Below are the code and all the weights of a small trained network. Each question names an input and a class and asks about switching units off, where a switched-off unit gives its printed mean instead of its output.

import numpy as np


def w(rows, s, z=0):
    codes = np.array(rows[::2]) - 128.0
    scale = np.full(codes.shape[1], s)
    scale[-1] = z or s
    return codes * scale


def f(y):
    return np.maximum(y, 0)


def log_softmax(a):
    a = a - a.max(-1, keepdims=True)
    return a - np.log(np.exp(a).sum(-1, keepdims=True))


def net(x, mask):
    res = np.array(x, float).reshape(1, 7) / 4 @ E
    y = f(res @ A[0][:, :-1].T + A[0][:, -1])
    res = res + np.where(mask, y, B[0][:, -1]) @ B[0][:, :-1]
    return log_softmax(res[-1] @ U[:, :-1].T + U[:, -1])


A, B = {}, {}
E = w([
[115,172,74,65,64,98,78,142,101,148],'x0',
[133,120,115,111,153,77,129,7,180,156],'x1',
[141,98,72,156,114,150,132,121,143,161],'x2',
[148,219,213,147,153,113,174,127,146,92],'x3',
[167,103,192,118,127,70,130,79,117,166],'x4',
[107,145,125,98,115,134,86,202,227,121],'x5',
[32,156,65,128,217,128,167,92,124,105],'x6',
],0.012)
A[0] = w([
[99,193,162,94,176,121,215,177,77,114,138],'N0',
[95,174,140,66,70,87,35,85,189,164,216],'N1',
[165,90,189,162,148,72,134,116,70,200,146],'N2',
[135,147,175,69,166,1,125,137,225,179,194],'N3',
[146,42,67,179,122,111,185,97,123,136,202],'N4',
[71,88,35,135,83,162,121,98,65,138,252],'N5',
[87,124,163,191,216,159,242,167,89,90,186],'N6',
[168,110,232,196,94,207,140,170,131,147,175],'N7',
],0.0084,0.003)
B[0] = w([
[122,189,145,116,121,137,154,106,65,75,206],'N0',
[176,218,61,4,149,52,113,122,197,164,227],'N1',
[177,77,133,100,78,40,237,126,52,178,211],'N2',
[152,39,195,23,179,112,124,61,215,57,229],'N3',
[99,15,176,191,139,221,171,36,105,211,210],'N4',
[55,152,40,115,103,160,83,99,94,233,251],'N5',
[77,157,140,204,167,150,156,54,93,40,251],'N6',
[94,60,214,231,2,66,67,136,148,80,223],'N7',
],0.0073,0.012)
U = w([
[69,189,178,158,231,126,164,98,71,49,160],'0',
[69,64,32,127,163,184,55,105,122,221,165],'1',
[137,136,202,196,95,170,154,181,234,91,116],'2',
[172,109,142,1,200,53,115,69,241,132,106],'3',
[156,214,120,42,69,102,64,247,32,169,251],'4',
[172,65,228,151,67,36,78,164,95,78,101],'5',
[184,82,173,123,143,76,234,113,76,229,20],'6',
],0.008,0.0025)

Each question gives the input, the list of numbers given to net, and the class t.
The units are the neurons (one row each of A and B). Each row of codes is followed by its name. A weight is (code - 128) times the scale printed after its matrix; where a second scale follows, it is the last column's (A, B and U).
mask holds one flag per neuron, in row order. A switched-off neuron (its flag False) gives its mean, the last column of its row in B, instead of its output. The means were averaged over made-up inputs and are rounded, as every weight is.
A unit's drop is (log p(t) with every unit on - log p(t) with that unit switched off) / (log p(t) with every unit on - log p(t) with every unit switched off).
The circuit of an input: a set's keep is (log p(t) with only the set's units on - log p(t) with every unit switched off) / (log p(t) with every unit on - log p(t) with every unit switched off). Starting from all 8 units, units are removed one at a time, each time the one whose removal leaves the highest keep (on an exact tie, the one counted first), for as long as the keep stays at least 0.8.
units of the circuit, in order: the units of the circuit, biggest drop first
k most important neurons: the k neurons with the biggest drops, biggest first
drop when u is switched off: that unit's drop, to one decimal
input [-8,-7,4,-4,-2,2,4], class 0: units of the circuit, in order -> [N6]
input [-7,-2,6,-3,-1,3,-1], class 2: units of the circuit, in order -> [N7, N2]
input [3,-3,-3,-8,-1,5,-2], class 4: 2 most important neurons -> [N4, N1]
input [4,7,-1,3,-8,-7,3], class 1: 3 most important neurons -> [N5, N6, N3]
input [-2,-8,2,3,-3,7,-4], class 5: 2 most important neurons -> [N7, N4]
input [-2,7,-5,-6,3,-4,5], class 1: 3 most important neurons -> [N5, N4, N0]
input [5,-7,4,4,2,6,-8], class 5: 2 most important neurons -> [N7, N5]
input [8,-2,-4,-8,-2,-8,-5], class 1: 2 most important neurons -> [N5, N0]
input [-8,-6,7,-2,-3,-6,-7], class 5: drop when N7 is switched off -> 3.8
input [0,2,6,5,5,0,-6], class 5: drop when N7 is switched off -> 1.5
input [1,1,-3,3,-8,8,2], class 3: drop when N2 is switched off -> 0.0
